Rows lie near named flat spaces through zero. A row that begins with a name and a colon came from that space; any other row is followed by the name of its block's space that it lies nearest.
minof-tez: [ 26 -23 -15   2 -29   3  22 -20  15  39  -2  20  17   0  23 -14   4  24
 -33 -35  -4 -20   1 -25 -31 -20   1 -17  -3  19  47]
mif-safol: [-16 -10 -16 -21 -11   7   4  23   9  -3  -1  -9 -24   1 -29  13  19  13
   1  16   6 -11   7   6  26   1   3  -8  -7 -18 -27]
kegog-tok: [ -3 -19  20 -40  13   5 -15   7   8  10  -2 -18  21  -2 -40   8   1 -13
  34  17 -11  23  34  25 -16   1 -23  11  19 -21  45]
kegog-tok: [ 12   4   6   3 -22   5  -5  12 -20  -7   8   1   6   1   3 -22   5   1
 -12   7 -15 -25   9  -6   0  -7  -3  -8   1  -3   5]
mif-safol: [ 38   5  34  21  -7  18  -9   0 -77 -45   3 -66  -3 -15  63  -2 -11 -38
  29  -5 -10   4 -12  11  25  14  17 -26  18  -1 -42]
gif-niseb: [  6  37  23  29  26 -18  -8 -16  -4   1  -2  76  20  28  48  -9 -28  -5
 -16  13  12   9  16  20 -36  -6 -14  13  14  34  57]
gif-niseb: [ 38  -1   5  29 -16  18   2 -32 -17   4  15  18  25  -6  75 -13 -15   2
 -54 -30  12 -12 -38 -20 -35 -20  -9 -37 -26   8  40]
mif-safol: [  4 -21 -30 -55 -18  31 -20  27  45  28  17  20   0 -20 -24  31  -3  27
 -54  16  43   3   2   5 -12 -25 -18   0 -17 -16  51]
vafuf-reduv: [-26 -21 -29 -46  -9  13 -29   4  30 -11  27 -16  16 -26 -83  -3   9   1
 -15  12  -6   1  16  -7  14 -15 -39  21 -22 -36   2]
minof-tez: [-11 -14  42  -6  22  -8   2 -17 -30 -24 -20 -11  20  22 -16 -11   4 -26
  60  15 -37  11  43  34  -6   9 -31 -13  22 -16  12]
gif-niseb: [-30 -13   4  11  13 -15  51  -9   5   4 -38  43 -39  57  16  20  34  26
  27  13   6 -12  21  35  15   9   3 -48  -2  -5 -21]
kegog-tok: [ -5  10 -51 -22  -9 -14   6  24  51  39  11  31 -27   0 -19  25   8  32
 -18   4  37   6  26   0  22  -2  30  43  20  33   7]
minof-tez: [ -9  15   5   9  22   1 -19 -10   2 -16  10  -2   9 -10   0   4 -16 -16
  -5   2   9  19 -25  -2  -5   4 -10  12 -15  -7  -6]
minof-tez: [ 36 -18 -18   8 -65  13   7  -1 -24   8  27 -42  18 -23   1 -51  25   8
 -32 -35 -40 -53 -10 -53   3 -16  10 -19 -13  -8  -6]
mif-safol: [-20 -36 -20 -16 -13  -3   2 -27  36  12 -11  15  32 -17 -67 -30  -6  15
 -22 -27 -36 -18   7 -39 -30 -25 -40  11 -21  -2  20]
vafuf-reduv: [-20   9 -35 -36  39  -3 -41  -7  47   3  59 -81   8 -46 -68  36   6 -34
  34  -6  29  75 -24   0  33  26  10  72  -5 -31 -17]
vafuf-reduv: [ 37 -14  25 -14  11  23 -14  -9 -21   2   4 -41  17 -20  46  27 -22 -25
  15 -11  19  38 -11  20 -18   3   0 -12  16  -2  35]
kegog-tok: [-17  21  14 -10  20   2 -21  39  23  16  -1 -13  -5 -11 -39  10  -6  -4
   3  22   7  15 -41  -8 -17  14  15  26 -13 -22  -1]
kegog-tok: [-49  18  -5  41  65 -29  11 -48  39  -5  -6 -16  -6  -2 -22  15  -4 -18
  29 -30   6  47 -77 -23  -4  30  10  23 -41 -12 -55]
gif-niseb: [-18  -8 -31  12  -3 -10  35 -14  13   7  14 -39 -33  12  -7  11  52  10
  21 -19   5  -3 -26  -9  43  20  32 -20 -22 -25 -60]
mif-safol: [ 18  10  37   9  41 -16 -11 -35   2  17 -11  27  44   7  33   0 -40 -24
  23 -11  -1  45  17  19 -57   1 -17  26  33  33  80]
kegog-tok: [-22 -13 -20  18  23 -29  25 -64  12 -11   0   1   7  13  -6  -3  10  -8
  36 -33 -13  21  25   3  18   7 -12  10   7  16 -21]
gif-niseb: [ 12  -4  -3   1   6  12 -25 -30   0 -14  19  -7  33 -28  11  -4 -28 -17
 -26 -20   5  17 -19 -14 -19 -14 -27   8 -16   1  22]
vafuf-reduv: [ -4  20  29  21  15 -12 -22  -7 -35 -35   8 -43  23 -13 -22 -34 -10 -40
  38   0 -43   7  -5 -11   4  16  -5  26   8  -8 -28]
mif-safol: [ -9 -11 -18 -14 -25  28 -11  28  10 -11  -3   1 -16 -24 -20   5  -6  20
 -53   8  12 -28 -38 -25   5 -17  -8 -18 -41 -21 -30]
kegog-tok: [ 14  30  -2  16 -18  15 -14  50 -11  -4  -8  13 -29 -17  31   6 -25  13
 -48  14  25 -23 -46 -22   4  -2  33   3 -11  18 -34]
minof-tez: [ -9  24 -23  21  24  -5   0 -19  18  -6  22  15 -18   2  35  29  -2  -1
 -19  -6  46  26 -34   5  18   8  13   6 -20   6 -20]
gif-niseb: [  8   1  22   6  10  21 -31 -19 -20 -36  -3  24  30 -17  26  -4 -46 -17
 -36   4   5   6 -14   2 -29 -21 -45 -11 -18   2  24]
mif-safol: [-19 -23   8 -33  14   8 -12   4  28   4 -34  39  12  -6 -37  14 -32  10
 -11  14   2  10  21  11 -32 -18 -39   9   2   6  35]
gif-niseb: [-10 -16 -34 -23  -6  -4  -1   5  26  15  24 -89  -9 -36 -65   7  27  -8
  34 -26 -10  19 -20 -29  35  20  30  35  -2 -22 -49]
minof-tez: [ 24 -10  -3  24  -6 -15  31 -59 -26  -2  17  16  17  34  61 -15  25  -5
  17 -26  -9  -2  47  22   7  -4 -10 -30  20  18  32]
gif-niseb: [ -3  -9 -14 -12  -8  -1  10  15  11  10 -16   6 -20   0  -6  15  -1  16
   1   2   9  -3  13   3  12  -1  13   4  12  15 -13]
vafuf-reduv: [  2 -28 -19 -43 -49  27  -8  48  -1   2   8 -43 -14 -24 -55  -6  25  17
 -16  14 -14 -37   7 -17  25 -11   2 -12 -10 -33 -24]
kegog-tok: [  4 -33  24  -9  20   6  14 -36 -15 -10 -25  -6  12  12  24  18  -8 -13
  34  -9  -3  24  23  32 -13  -1 -26 -32  14  -3  21]
kegog-tok: [ 14 -12  64 -33  15  10 -20  22 -20   8 -33  20  35  13  -8  -4 -26 -15
  30  36 -22  11  49  41 -55  -8 -36  -5  38  -4  87]
gif-niseb: [ -1  21 -25  -2 -13   0 -16  18  -2 -18  22  13 -14  -7  -2   0  -2   4
 -22  16  16  -9  16   2  34  -4   5  22   5  13 -23]
minof-tez: [-10 -25 -11 -15 -18   5  12  -1   3   0   1 -17  -3   2 -31  -8  27  10
   5  -2 -17 -18  10  -5  13  -4 -10 -19 -12 -24 -13]
minof-tez: [ -3 -14  18  -7  11  25  -8 -23 -27 -39  15  -3   7  14  30  16  11 -16
  -2  20  15   8   2  40   9  -6 -41 -53 -25 -44  10]
minof-tez: [ -4 -12 -20   4  -1  -9  24 -20  24  22  -3  12  -5   9   3   5  13  16
  -3 -20   6   0  -1  -7  -2  -1   7  -5  -5   8   5]
vafuf-reduv: [ -5 -19   5  14  44 -11   6 -61   1 -20 -24 -24  12 -17  19  23 -38 -28
  39 -41   2  53  -8   4  -4  10 -10  15  14  29 -21]
kegog-tok: [ -3   3   5  35 -12  -7  37   0 -24  -6 -16  -2 -31  27  32  -9  29  12
   9  -6 -11 -31 -19  -5  20  11  26 -42 -12  -5 -50]
mif-safol: [  6  13  19  40  17 -16  15 -57 -13  -6   7  69  31  43  60 -23   0  -3
 -15  -8  -4  -5  17  18 -33 -12 -34 -29  -8  12  58]
vafuf-reduv: [  5  24  40   2  14   2 -16  29 -23  -3   4 -15   4  10   4  -3   4 -19
  24  30  -6   7  -8  19 -11  16   8  -1   7 -22  14]
vafuf-reduv: [ 16 -25  -1 -20   6  20 -10 -29  -2  -8  11 -10  19 -13  24  21 -13 -10
  -8 -11  20  25   6  18  -8 -12 -28 -17  -2  -7  34]
gif-niseb: [-26  13 -18  17  34 -16  -4 -44  17 -20  28  -6   6   1  -9   7   6 -18
  12 -12  11  32 -16   2  19  11 -12  17 -21 -11 -23]
mif-safol: [  0  -2  -5  20 -11 -21  16 -16 -18 -14 -15   3   1   5  -2 -27  -2  -2
  20 -17 -33 -17  34 -11  16   0   4  13  25  33 -29]
mif-safol: [ 17   5   1  18  -9  14  12 -25 -29  -4  70 -61   2  23  43  -4  77 -17
  10  -4   9  -3 -38  14  27  17  11 -63 -42 -76   0]
kegog-tok: [ -6 -26   9 -11  29   5  -5 -37  -6 -25 -13 -30  13 -15  -1  22 -23 -25
  33 -16   1  40   6  17   2   4 -24   0   7  -1  -9]
gif-niseb: [ 42 -37 -59 -27 -57  48 -39 -44  -6 -33  66 -20  42 -66  21 -11 -22  -2
 -96 -40  20 -14   0 -34  15 -52 -52 -11 -34  -2  23]
mif-safol: [ 16 -18   8 -19 -11  24 -14   6 -21 -17  -1 -25   5 -19   9   8 -12  -9
  -5   3   2   1   2   7   3  -8 -13 -16   1 -10   0]
vafuf-reduv: [  7  -7   0  -4   8  12 -26 -42 -24 -41  43 -37  33 -17   5  -6   0 -36
   7  -8  -4  22   8  12  16  -4 -37  -4 -10 -25   5]
vafuf-reduv: [ 23   0  32  -6  26  13 -11 -11  -8   8  -3   7  19   4  49  25 -22 -16
   6   5  25  36  -4  32 -35   0 -11 -14  11   0  60]
minof-tez: [ 14 -23  -6 -17 -26  13  15  -2 -13   2   3  15  -3  18  22   4  22  16
  -9   8   5 -20  39  23   9 -15 -14 -39   6  -7  25]
vafuf-reduv: [-20  11  15  -7  16  -9 -11  16  21  11 -16  33  10   7 -37  -8 -13   4
  -1  20 -10   0   5   0 -28  -2 -13  21   0   0  25]
minof-tez: [ 42  40   4   8 -29  17 -50  25 -49 -36  43   7  20 -24  41 -25 -30 -21
 -44  22   6 -17  18   0  12 -16  -6  22  17  21  16]
[ 31 -39 -20 -27 -53  33  21  17   9  36  -4  21  -8   2  30   9  17  44
 -58  -7  20 -40   3  -6 -16 -31  -2 -55 -15  -6  44] : minof-tez
[ 14  49  -2  29 -23 -31  21  21 -15  26  35  53 -10  61  34 -34  55  18
   1  29  -5 -40  48  20  16   8  31  -2  25  11  35] : gif-niseb
[ 11  -2   0   9 -19   6   9 -10  -8   1   2  52   7  22  36 -12   4  18
 -38   5   5 -28  17   7 -14 -21 -20 -32  -9   6  35] : vafuf-reduv
[ -4  15  17  10  26  16 -14   6  -8 -18   2 -11 -13  -5  29  29 -13 -14
  -7  13  31  22 -51  12  -1  10   4 -16 -25 -21 -19] : minof-tez
[ 33  31   5  16  -5   9 -11  24 -28  -6  13  -4 -19  -5  66  17 -14  -7
 -14   9  34   6 -15  11  15   7  34   1  16  22  -8] : mif-safol
[ 16 -48 -20 -59 -26  31  -3  10  -6  -1  17 -60  -8 -19 -17  31  25   0
  17   4  13  10  38  27  37  -6  -8 -22  15 -29   3] : kegog-tok
[  1 -24   0  23 -14   8   1 -57 -50 -60  29 -71  25 -17  -1 -37  22 -35
  18 -34 -46 -14 -14 -21  31   0 -31 -36 -31 -39 -56] : kegog-tok
[ 22  -1 -13   2 -16  26 -28 -25  -1 -12  39  19  34 -22  30 -11 -17  -2
 -70 -12  18  -7 -24 -16 -22 -29 -36 -15 -36  -9  43] : minof-tez
[ -6   2  29  12  12  -5   8 -15 -15  -6  -4  19  14  29  11 -15  13  -7
  14  11 -17  -6   8  18 -19   1 -20 -27  -6 -19  26] : gif-niseb
[ 26  -2   7  -1   0  -4  22  -7  -8  20 -15  54  -7  35  68  21  -4  15
   1   7  27   5  51  43  -9  -7   5 -20  40  39  54] : minof-tez
[ -7  20 -14  -3  10   4 -19  24  25   7   5  -2 -13 -23 -13  18 -19   3
 -21   5  26  15 -37 -15   1   5  18  31 -11   6 -17] : kegog-tok
[-33  24   4  -3  29 -27   2  21  14  -1 -15  22 -21  24 -35  11   4  -1
  41  31   0  15  32  26  19  20  11  35  26  11 -19] : gif-niseb
[ -3 -19  23 -29  13   9 -15  22 -12 -17 -41 -24  -4 -21 -26  19 -37 -14
  34  13  -9  20  22  16   0   4  -8  17  32  13 -16] : mif-safol
[-19  28  32  -5  31  -8 -33  25  -7 -24 -21  36   7   3 -22   0 -40 -17
  14  41  -4  16  25  24 -13   3 -20  37  23  15  10] : gif-niseb
[-31  -2  44  18  51 -31  35 -32  10  17 -38  38   7  59   1   3  18  -4
  60   8 -18  20  17  37 -35  18 -14 -22   7 -11  35] : gif-niseb
[-15  -4 -29  -8   1  -8  -4  -6   6 -18  12 -38 -12 -21 -35   6   5  -9
  21 -11  -3  12   9  -9  43  10   9  30   7   3 -54] : kegog-tok
[ 10 -15 -24  16 -37  -9  14 -28 -15 -14  -2  19  13  -4   3 -41  -3  11
 -22 -29 -33 -39  35 -28  10 -22 -15  -2   7  33 -13] : mif-safol
[ 14  -4   7  19  -1   0  17 -17 -18  -4 -12   8  -5  10  46   3  -4   0
   2 -13   4  -2  -1   6  -1   0   6 -23   6  16  -3] : vafuf-reduv
[ -3   5 -42  11  -7 -18  23  -9  19   8  -5  31 -29   7  19  15   0  22
 -11 -16  23  -2  21  -3  31  -1  25  18  17  46 -28] : kegog-tok
[ 12   0 -13   6  -1   6   8 -38  16  11  18  89  17  32  62   8   0  23
 -59   2  39  -5  21  25 -26 -30 -36 -34 -17  12  79] : vafuf-reduv
[-20 -12 -40  -8   7  10   6 -20  49  13  15  25 -10  -5  -3  29   7  24
 -47 -12  42  10 -36  -9   0 -12 -12 -12 -46 -15   3] : minof-tez
[ 31  12  50 -18   6   9 -48  31 -12  15 -13  -7  51 -34 -18 -24 -58 -26
   1  10 -27  15   4 -12 -66  -8 -12  46  33  19  73] : gif-niseb
